Below are the code and all the weights of a small trained network. Each question names an input and a class and asks about switching units off, where a switched-off unit gives its printed mean instead of its output.

import numpy as np


def w(rows, s, z=0):
    codes = np.array(rows[::2]) - 128.0
    scale = np.full(codes.shape[1], s)
    scale[-1] = z or s
    return codes * scale


def norm(h):
    return h / np.sqrt((h * h).mean(-1, keepdims=True) + 1e-5)


def f(y):
    return y / 2 * (1 + np.tanh(0.7978845608 * (y + 0.044715 * y**3)))


def log_softmax(a):
    a = a - a.max(-1, keepdims=True)
    return a - np.log(np.exp(a).sum(-1, keepdims=True))


def net(x, mask):
    res = np.array(x, float).reshape(1, 4) / 4 @ E
    u = 0
    for l in range(2):
        y = f(norm(res) @ A[l][:, :-1].T + A[l][:, -1])
        res = res + np.where(mask[u : u + 12], y, B[l][:, -1]) @ B[l][:, :-1]
        u += 12
    return log_softmax(norm(res)[-1] @ U[:, :-1].T + U[:, -1])


A, B = {}, {}
E = w([
[218,177,115],'x0',
[172,136,253],'x1',
[126,130,126],'x2',
[205,24,128],'x3',
],0.0051)
A[0] = w([
[202,148,103,80],'L0N1',
[150,109,55,131],'L0N2',
[255,245,99,18],'L0N3',
[219,182,104,20],'L0N4',
[92,179,20,157],'L0N5',
[221,7,162,4],'L0N6',
[181,181,198,54],'L0N7',
[61,89,199,152],'L0N8',
[164,164,209,97],'L0N9',
[235,152,105,86],'L0N10',
[135,164,233,175],'L0N11',
[121,100,32,166],'L0N12',
],0.0099,0.0033)
B[0] = w([
[122,52,167,151],'L0N1',
[162,92,172,162],'L0N2',
[38,94,232,220],'L0N3',
[93,88,179,158],'L0N4',
[217,112,142,225],'L0N5',
[60,23,2,241],'L0N6',
[148,181,142,187],'L0N7',
[169,113,240,211],'L0N8',
[201,133,138,200],'L0N9',
[66,94,130,187],'L0N10',
[237,114,78,254],'L0N11',
[193,91,183,199],'L0N12',
],0.0074,0.0043)
A[1] = w([
[112,252,178,51],'L1N1',
[152,206,146,147],'L1N2',
[135,102,157,126],'L1N3',
[102,91,126,147],'L1N4',
[108,60,196,254],'L1N5',
[199,137,111,118],'L1N6',
[133,170,141,138],'L1N7',
[211,126,107,60],'L1N8',
[144,201,138,156],'L1N9',
[146,164,79,137],'L1N10',
[100,63,203,206],'L1N11',
[164,92,35,99],'L1N12',
],0.012,0.0039)
B[1] = w([
[143,115,69,167],'L1N1',
[53,23,3,165],'L1N2',
[143,249,96,156],'L1N3',
[100,175,115,151],'L1N4',
[47,221,103,254],'L1N5',
[114,183,175,164],'L1N6',
[78,55,57,137],'L1N7',
[93,71,210,160],'L1N8',
[92,1,86,157],'L1N9',
[129,108,186,129],'L1N10',
[39,220,152,232],'L1N11',
[225,160,125,166],'L1N12',
],0.0058,0.0087)
U = w([
[41,148,147,112],'0',
[127,9,42,78],'1',
[132,101,140,254],'2',
[241,169,147,52],'3',
],0.013,0.005)

Each question gives the input, the list of numbers given to net, and the class t.
The units are the neurons (one row each of A and B). Each row of codes is followed by its name. A weight is (code - 128) times the scale printed after its matrix; where a second scale follows, it is the last column's (A, B and U).
mask holds one flag per neuron, layer by layer. A switched-off neuron (its flag False) gives its mean, the last column of its row in B, instead of its output. The means were averaged over made-up inputs and are rounded, as every weight is.
A unit's drop is (log p(t) with every unit on - log p(t) with that unit switched off) / (log p(t) with every unit on - log p(t) with every unit switched off).
The circuit of an input: a set's keep is (log p(t) with only the set's units on - log p(t) with every unit switched off) / (log p(t) with every unit on - log p(t) with every unit switched off). Starting from the 12 units with the biggest drops (on a tie, the unit counted first), units are removed one at a time, each time the one whose removal leaves the highest keep (on an exact tie, the one counted first), for as long as the keep stays at least 0.8.
circuit, biggest first: the units of the circuit, biggest drop first
k most important neurons: the k neurons with the biggest drops, biggest first
top k neurons in layer l: the k neurons of layer l with the biggest drops, biggest first
drop of u: that unit's drop, to one decimal
input [-4,-5,2,-2], class 3: 2 most important neurons => [L0N3; L0N5]
input [1,5,4,6], class 1: circuit, biggest first => [L0N6]
input [-2,-6,0,-6], class 1: top 2 neurons in layer 0 => [L0N6; L0N11]
input [-3,8,-5,3], class 3: circuit, biggest first => [L0N11; L0N3]
input [-1,-8,-1,7], class 3: circuit, biggest first => [L1N12; L1N2; L0N3]
input [-1,-1,-6,-2], class 2: top 4 neurons in layer 1 => [L1N8; L1N5; L1N11; L1N6]
input [2,-7,-5,-8], class 1: top 2 neurons in layer 0 => [L0N6; L0N11]
input [8,1,-1,8], class 0: 2 most important neurons => [L0N3; L0N11]
input [-6,-5,1,4], class 0: top 2 neurons in layer 0 => [L0N11; L0N9]
input [-3,-2,-1,-5], class 1: 2 most important neurons => [L0N6; L0N3]
input [5,4,-2,6], class 1: 2 most important neurons => [L0N6; L0N8]
input [-5,8,-2,-2], class 3: top 2 neurons in layer 0 => [L0N11; L0N3]
input [-1,7,-1,-6], class 3: 4 most important neurons => [L0N11; L0N9; L0N6; L0N8]
input [-4,8,7,0], class 3: circuit, biggest first => [L0N11]
input [-5,-6,2,-5], class 3: 4 most important neurons => [L0N5; L0N3; L0N7; L1N12]
input [-4,-6,7,-8], class 1: top 3 neurons in layer 0 => [L0N6; L0N5; L0N11]
input [0,6,-1,-6], class 1: 4 most important neurons => [L1N2; L1N9; L0N5; L0N12]
input [-5,-7,2,-6], class 3: 3 most important neurons => [L0N5; L0N3; L0N7]
input [-5,-1,0,-7], class 1: 2 most important neurons => [L0N3; L0N6]
input [4,-4,4,1], class 0: circuit, biggest first => [L0N3]
input [6,-4,-6,6], class 0: top 2 neurons in layer 0 => [L0N11; L0N3]
input [8,4,-8,-3], class 0: drop of L0N3 => 2.2
input [8,-2,-7,3], class 0: drop of L0N11 => 0.0
input [-6,1,-7,-7], class 1: drop of L0N10 => 0.4
input [6,-6,-2,2], class 0: top 2 neurons in layer 1 => [L1N5; L1N11]
